Below are the code and all the weights of a small trained network. Each question names an input and a target symbol and asks about switching units off, where a switched-off unit gives its printed mean instead of its output.

import numpy as np


def w(rows, s, z=0):
    codes = np.array(rows[::2]) - 128.0
    scale = np.full(codes.shape[1], s)
    scale[-1] = z or s
    return codes * scale


def norm(h):
    return h / np.sqrt((h * h).mean(-1, keepdims=True) + 1e-5)


def f(y):
    return np.maximum(y, 0)


def softmax(a):
    e = np.exp(a - a.max(-1, keepdims=True))
    return e / e.sum(-1, keepdims=True)


def log_softmax(a):
    a = a - a.max(-1, keepdims=True)
    return a - np.log(np.exp(a).sum(-1, keepdims=True))


def net(x, mask):
    ids = ['αβδεζηθλξτφψω'.index(c) for c in x.split()]
    T = len(ids)
    res = E[ids] + P[:T]
    u = 0
    for l in range(2):
        q, k, v = (norm(res) @ M[l].T for M in (Q, K, V))
        z = softmax(np.where(np.tri(T) > 0, q @ k.T / 3**0.5, -1e9)) @ v
        res = res + np.where(mask[u], z, O[l][:, -1]) @ O[l][:, :-1]
        u += 1
        y = f(norm(res) @ A[l][:, :-1].T + A[l][:, -1])
        res = res + np.where(mask[u : u + 16], y, B[l][:, -1]) @ B[l][:, :-1]
        u += 16
    return log_softmax(norm(res)[-1] @ U[:, :-1].T + U[:, -1])


Q, K, V, O, A, B = {}, {}, {}, {}, {}, {}
E = w([
[103,172,88,133,166,176],'α',
[132,154,86,135,6,112],'β',
[112,145,137,99,86,67],'δ',
[88,154,198,83,103,130],'ε',
[106,167,82,210,75,52],'ζ',
[148,93,76,113,195,112],'η',
[124,159,132,112,107,119],'θ',
[137,117,92,173,159,177],'λ',
[76,134,112,120,120,149],'ξ',
[181,167,205,134,137,133],'τ',
[126,162,79,216,150,102],'φ',
[112,54,128,130,75,114],'ψ',
[103,176,118,176,151,92],'ω',
],0.02)
P = w([
[110,75,229,142,141,2],'0',
[215,253,86,11,98,165],'1',
[225,204,76,53,48,125],'2',
[226,208,73,55,42,115],'3',
[234,204,73,59,64,109],'4',
[239,221,82,65,66,104],'5',
[234,221,82,58,76,95],'6',
[228,207,81,76,52,87],'7',
[237,216,82,68,67,86],'8',
[240,217,80,61,77,86],'9',
],0.0046)
Q[0] = w([
[203,181,11,91,128,116],'0.h0',
[2,99,168,66,190,149],'0.h0',
[210,78,119,129,115,84],'0.h0',
],0.0071)
K[0] = w([
[2,48,113,168,214,147],'0.h0',
[183,172,59,13,77,180],'0.h0',
[184,104,135,131,170,124],'0.h0',
],0.0073)
V[0] = w([
[155,254,74,100,108,140],'0.h0',
[205,179,157,139,102,79],'0.h0',
[57,145,93,82,181,149],'0.h0',
],0.006)
O[0] = w([
[47,83,134,131,70,230,17],'0.h0',
[78,118,82,67,164,87,2],'0.h0',
[6,202,254,253,101,90,140],'0.h0',
],0.0063,0.0012)
A[0] = w([
[164,138,124,85,148,137,84],'0.n0',
[197,203,141,112,143,127,167],'0.n1',
[152,64,99,121,149,107,151],'0.n2',
[78,85,158,146,138,87,126],'0.n3',
[130,162,127,87,99,159,156],'0.n4',
[138,65,145,101,123,62,127],'0.n5',
[139,150,185,140,153,176,192],'0.n6',
[129,108,144,107,76,121,68],'0.n7',
[152,101,154,190,154,158,163],'0.n8',
[56,174,114,132,125,131,4],'0.n9',
[136,244,160,147,85,121,72],'0.n10',
[91,85,182,144,108,169,173],'0.n11',
[113,120,217,48,128,187,99],'0.n12',
[107,112,172,95,148,100,215],'0.n13',
[122,111,63,123,88,146,214],'0.n14',
[75,184,56,160,172,113,156],'0.n15',
],0.011,0.0028)
B[0] = w([
[117,69,92,190,18,158,167],'0.n0',
[110,30,119,181,107,156,253],'0.n1',
[159,161,163,83,66,165,187],'0.n2',
[155,105,103,77,167,198,135],'0.n3',
[57,112,91,113,27,121,175],'0.n4',
[107,104,165,82,136,176,157],'0.n5',
[147,163,127,158,68,153,171],'0.n6',
[74,131,152,104,161,158,153],'0.n7',
[127,168,84,171,180,132,191],'0.n8',
[110,122,185,171,84,112,154],'0.n9',
[87,1,143,112,92,114,226],'0.n10',
[162,185,171,222,155,119,146],'0.n11',
[201,117,117,167,128,84,149],'0.n12',
[172,181,128,157,106,175,141],'0.n13',
[74,119,130,160,101,253,232],'0.n14',
[98,96,183,96,138,166,246],'0.n15',
],0.0061,0.0071)
Q[1] = w([
[116,32,133,175,44,224],'1.h0',
[135,2,133,173,21,166],'1.h0',
[86,194,127,40,166,63],'1.h0',
],0.0093)
K[1] = w([
[166,245,150,92,188,61],'1.h0',
[178,170,170,129,196,76],'1.h0',
[141,128,90,154,92,157],'1.h0',
],0.012)
V[1] = w([
[97,64,185,143,91,181],'1.h0',
[152,80,225,108,209,106],'1.h0',
[1,175,132,46,116,172],'1.h0',
],0.0078)
O[1] = w([
[2,33,201,88,203,143,160],'1.h0',
[142,236,164,32,219,124,169],'1.h0',
[103,171,70,115,138,94,2],'1.h0',
],0.0082,0.0071)
A[1] = w([
[114,66,94,94,184,171,187],'1.n0',
[65,194,50,103,186,144,138],'1.n1',
[137,146,192,157,103,51,29],'1.n2',
[7,109,165,151,89,112,180],'1.n3',
[87,98,89,132,137,118,73],'1.n4',
[214,159,112,117,100,200,119],'1.n5',
[69,98,92,78,120,216,63],'1.n6',
[130,60,2,133,129,148,133],'1.n7',
[101,169,198,148,27,62,154],'1.n8',
[228,102,195,104,72,57,65],'1.n9',
[69,156,103,189,27,125,143],'1.n10',
[33,219,110,96,134,150,147],'1.n11',
[158,207,38,83,32,172,87],'1.n12',
[159,136,76,128,69,112,195],'1.n13',
[133,203,54,123,129,178,127],'1.n14',
[82,111,154,177,113,71,3],'1.n15',
],0.008,0.0024)
B[1] = w([
[231,172,24,110,165,43,223],'1.n0',
[69,152,45,70,83,74,156],'1.n1',
[175,160,145,163,212,155,142],'1.n2',
[232,169,152,113,203,92,255],'1.n3',
[137,131,121,132,225,86,150],'1.n4',
[123,211,102,120,102,132,231],'1.n5',
[151,84,183,112,169,103,237],'1.n6',
[172,109,88,151,125,41,218],'1.n7',
[137,240,79,126,174,107,207],'1.n8',
[115,163,153,78,68,84,182],'1.n9',
[141,130,88,148,157,74,238],'1.n10',
[81,77,134,226,50,86,174],'1.n11',
[125,159,50,157,207,254,165],'1.n12',
[81,152,200,64,158,188,178],'1.n13',
[100,148,187,139,102,102,163],'1.n14',
[210,182,163,122,168,104,152],'1.n15',
],0.0052,0.0058)
U = w([
[65,115,165,96,134,173,84],'α',
[83,187,66,95,39,114,173],'β',
[71,159,136,42,114,81,152],'δ',
[151,253,184,70,135,139,126],'ε',
[136,180,85,158,123,16,80],'ζ',
[207,118,96,24,170,101,95],'η',
[115,74,108,112,109,79,144],'θ',
[134,168,80,170,190,207,172],'λ',
[51,163,193,174,109,131,110],'ξ',
[224,139,180,162,46,138,186],'τ',
[91,79,103,156,120,88,156],'φ',
[120,84,193,53,126,197,2],'ψ',
[114,102,207,131,181,90,97],'ω',
],0.011,0.0033)

Each question gives the input, a string of symbols that net reads in full, and the target symbol t.
The units are the heads (3 rows each of Q, K, V and O) and the neurons (one row each of A and B). Each row of codes is followed by its name. A weight is (code - 128) times the scale printed after its matrix; where a second scale follows, it is the last column's (O, A, B and U).
mask holds one flag per unit, layer by layer, with each layer's heads first. A switched-off unit (its flag False) gives its mean, the last column of its rows in O or B, instead of its output. The means were averaged over made-up inputs and are rounded, as every weight is.
A unit's drop is (log p(t) with every unit on - log p(t) with that unit switched off) / (log p(t) with every unit on - log p(t) with every unit switched off).
The circuit of an input: a set's keep is (log p(t) with only the set's units on - log p(t) with every unit switched off) / (log p(t) with every unit on - log p(t) with every unit switched off). Starting from the 12 units with the biggest drops (on a tie, the unit counted first), units are removed one at a time, each time the one whose removal leaves the highest keep (on an exact tie, the one counted first), for as long as the keep stays at least 0.8.
circuit, biggest first: the units of the circuit, biggest drop first
unit that matters most: the unit with the biggest drop
k most important neurons: the k neurons with the biggest drops, biggest first
k most important neurons of layer l: the k neurons of layer l with the biggest drops, biggest first
drop when u is switched off: that unit's drop, to one decimal
input λ β θ λ λ ω ψ λ ε λ, target τ: 2 most important neurons of layer 0 : [0.n10, 0.n14]
input λ λ ε, target τ: 4 most important neurons : [0.n10, 0.n12, 0.n8, 0.n6]
input η τ ξ λ ω η, target ε: unit that matters most : 1.h0
input δ η ζ τ θ, target β: circuit, biggest first : [0.h0, 1.h0, 0.n1]
input λ λ λ η δ η λ η, target τ: circuit, biggest first : [1.h0, 0.h0, 0.n10, 0.n2]
input ξ ξ ξ η β δ, target ω: 2 most important neurons : [0.n10, 0.n1]
input λ ζ ξ β η η λ ψ λ λ, target τ: circuit, biggest first : [0.h0, 1.h0]
input ψ λ λ ψ β β, target η: 3 most important neurons : [0.n5, 0.n1, 0.n2]
input λ η β θ ζ λ α, target τ: 2 most important neurons : [0.n8, 0.n14]
input η ε ζ ω δ, target ε: circuit, biggest first : [1.h0, 0.h0, 0.n1, 1.n8]
input λ λ λ λ λ ξ η η ξ, target τ: 2 most important neurons : [0.n8, 0.n10]
input θ ε λ β λ β β ξ δ ε, target ζ: 3 most important neurons of layer 0 : [0.n1, 0.n12, 0.n4]
input ω η η τ λ ξ, target ξ: 3 most important neurons : [1.n11, 0.n11, 0.n9]
input η β θ λ η λ λ ξ, target ε: circuit, biggest first : [0.n1]
input τ λ ω δ λ η, target ψ: 2 most important neurons of layer 0 : [0.n14, 0.n2]
input η λ η ψ λ λ η ω ξ, target ε: 3 most important neurons of layer 0 : [0.n1, 0.n14, 0.n10]
input δ η ω ξ ζ τ δ, target β: 2 most important neurons : [0.n1, 0.n15]
input η τ ξ β λ ξ, target ξ: 2 most important neurons of layer 0 : [0.n5, 0.n2]
input δ λ τ δ τ λ ω λ, target β: 2 most important neurons : [1.n1, 0.n1]
input β δ ω λ ω ξ λ, target φ: circuit, biggest first : [1.h0]
input λ η φ ε, target τ: 2 most important neurons of layer 0 : [0.n12, 0.n10]
input δ η α, target β: 2 most important neurons : [0.n1, 1.n1]
input ξ ξ λ τ α ξ δ ω, target ω: 2 most important neurons : [0.n10, 1.n3]
input τ ψ ω δ, target ψ: 2 most important neurons of layer 0 : [0.n14, 0.n12]
input α ξ β λ, target ξ: drop when 0.n11 is switched off : 0.1
input β λ ξ α η λ η ξ θ, target φ: drop when 1.h0 is switched off : 0.3
input β λ α ζ, target φ: drop when 1.h0 is switched off : 1.0
